Below are the code and all the weights of a small trained network. Each question names an input and a target symbol and asks about switching units off, where a switched-off unit gives its printed mean instead of its output.

import numpy as np


def w(rows, s, z=0):
    codes = np.array(rows[::2]) - 128.0
    scale = np.full(codes.shape[1], s)
    scale[-1] = z or s
    return codes * scale


def f(y):
    return y / 2 * (1 + np.tanh(0.7978845608 * (y + 0.044715 * y**3)))


def softmax(a):
    e = np.exp(a - a.max(-1, keepdims=True))
    return e / e.sum(-1, keepdims=True)


def log_softmax(a):
    a = a - a.max(-1, keepdims=True)
    return a - np.log(np.exp(a).sum(-1, keepdims=True))


def net(x, mask):
    ids = ['βγδζηθλμξπστψω'.index(c) for c in x.split()]
    T = len(ids)
    res = E[ids] + P[:T]
    q, k, v = (res @ M[0].T for M in (Q, K, V))
    z = softmax(np.where(np.tri(T) > 0, q @ k.T / 3**0.5, -1e9)) @ v
    res = res + np.where(mask[0], z, O[0][:, -1]) @ O[0][:, :-1]
    y = f(res @ A[0][:, :-1].T + A[0][:, -1])
    res = res + np.where(mask[1:9], y, B[0][:, -1]) @ B[0][:, :-1]
    return log_softmax(res[-1] @ U[:, :-1].T + U[:, -1])


Q, K, V, O, A, B = {}, {}, {}, {}, {}, {}
E = w([
[90,141,166,166,19],'β',
[96,95,79,129,143],'γ',
[155,111,110,106,188],'δ',
[114,234,103,152,78],'ζ',
[45,128,100,174,28],'η',
[121,21,147,126,141],'θ',
[66,60,172,175,5],'λ',
[154,200,52,107,207],'μ',
[135,80,184,134,94],'ξ',
[168,188,117,117,170],'π',
[141,129,67,150,99],'σ',
[131,165,165,148,81],'τ',
[75,29,125,156,69],'ψ',
[111,155,73,133,132],'ω',
],0.016)
P = w([
[75,164,205,127,247],'0',
[100,138,136,67,128],'1',
[178,117,99,226,196],'2',
[152,111,89,57,66],'3',
[209,99,62,250,145],'4',
[222,83,61,43,52],'5',
[171,78,12,192,106],'6',
],0.013)
Q[0] = w([
[51,144,155,111,147],'H1',
[242,92,21,178,56],'H1',
[127,125,98,2,63],'H1',
],0.0084)
K[0] = w([
[98,159,164,67,205],'H1',
[251,107,61,108,78],'H1',
[152,126,130,220,151],'H1',
],0.011)
V[0] = w([
[138,252,112,146,82],'H1',
[124,93,225,149,75],'H1',
[47,85,69,132,99],'H1',
],0.014)
O[0] = w([
[58,27,100,102,159,162],'H1',
[129,165,1,77,93,1],'H1',
[53,226,182,45,104,194],'H1',
],0.016,0.0025)
A[0] = w([
[150,171,229,174,120,199],'N1',
[173,183,178,62,124,84],'N2',
[145,141,47,168,249,97],'N3',
[112,172,239,56,143,4],'N4',
[44,26,212,125,181,66],'N5',
[52,125,129,149,55,201],'N6',
[181,7,81,120,138,96],'N7',
[145,104,211,80,1,139],'N8',
],0.0085,0.0042)
B[0] = w([
[154,106,61,99,194,217],'N1',
[3,175,156,204,70,172],'N2',
[107,119,127,105,25,169],'N3',
[62,69,116,213,115,171],'N4',
[182,113,181,59,44,253],'N5',
[190,170,129,106,194,181],'N6',
[41,226,113,230,127,214],'N7',
[134,154,105,153,216,185],'N8',
],0.007,0.015)
U = w([
[129,176,152,24,100,102],'β',
[18,132,150,41,231,121],'γ',
[93,68,40,49,200,171],'δ',
[120,111,139,231,78,51],'ζ',
[64,186,175,139,113,45],'η',
[115,129,132,119,155,105],'θ',
[177,145,222,97,91,108],'λ',
[184,123,102,153,247,152],'μ',
[217,122,88,114,34,131],'ξ',
[69,84,44,183,152,100],'π',
[136,125,173,25,200,255],'σ',
[50,121,132,167,253,136],'τ',
[175,203,191,145,115,88],'ψ',
[61,92,154,82,78,136],'ω',
],0.0053,0.0082)

Each question gives the input, a string of symbols that net reads in full, and the target symbol t.
The units are the heads (3 rows each of Q, K, V and O) and the neurons (one row each of A and B). Each row of codes is followed by its name. A weight is (code - 128) times the scale printed after its matrix; where a second scale follows, it is the last column's (O, A, B and U).
mask holds one flag per unit, heads first, then neurons. A switched-off unit (its flag False) gives its mean, the last column of its rows in O or B, instead of its output. The means were averaged over made-up inputs and are rounded, as every weight is.
A unit's drop is (log p(t) with every unit on - log p(t) with that unit switched off) / (log p(t) with every unit on - log p(t) with every unit switched off).
The circuit of an input: a set's keep is (log p(t) with only the set's units on - log p(t) with every unit switched off) / (log p(t) with every unit on - log p(t) with every unit switched off). Starting from all 9 units, units are removed one at a time, each time the one whose removal leaves the highest keep (on an exact tie, the one counted first), for as long as the keep stays at least 0.8.
units of the circuit, in order: the units of the circuit, biggest drop first
k most important neurons: the k neurons with the biggest drops, biggest first
drop of u: that unit's drop, to one decimal
input δ δ γ, target μ: units of the circuit, in order => H1; N1
input δ ξ λ ψ π, target η: units of the circuit, in order => H1; N2
input β γ ω γ, target σ: 3 most important neurons => N5; N7; N2
input ξ θ ζ ω δ ξ, target μ: units of the circuit, in order => H1; N8; N5
input ω δ ξ, target μ: units of the circuit, in order => H1; N1; N5
input γ ζ π ψ, target ζ: units of the circuit, in order => H1; N7
input ζ ψ η π, target γ: units of the circuit, in order => H1; N5
input ξ η γ τ δ γ, target μ: units of the circuit, in order => H1; N5; N1
input δ ω ω, target σ: 2 most important neurons => N7; N5
input ψ σ ζ ω, target ω: units of the circuit, in order => H1; N5
input π ξ τ ψ, target π: units of the circuit, in order => H1; N7
input η β δ, target δ: 2 most important neurons => N5; N2
input ψ λ τ ψ ξ, target η: 3 most important neurons => N2; N4; N5
input β τ θ ξ, target ψ: 2 most important neurons => N2; N8
input ζ π ω η ψ β, target η: most important neuron => N2
input ω ξ δ ζ ζ ξ, target ω: 3 most important neurons => N5; N7; N1
input σ η λ ψ θ ζ, target ψ: 2 most important neurons => N2; N8
input θ ψ η ζ θ δ, target ψ: most important neuron => N2
input δ ψ δ ζ μ λ π, target β: drop of N6 => 0.0
input β β λ ξ β, target ξ: drop of H1 => 1.3
input ω π δ β θ, target δ: drop of N4 => 0.0
input ξ ψ ω β, target σ: drop of N7 => 0.2
input ξ γ β, target τ: most important neuron => N5
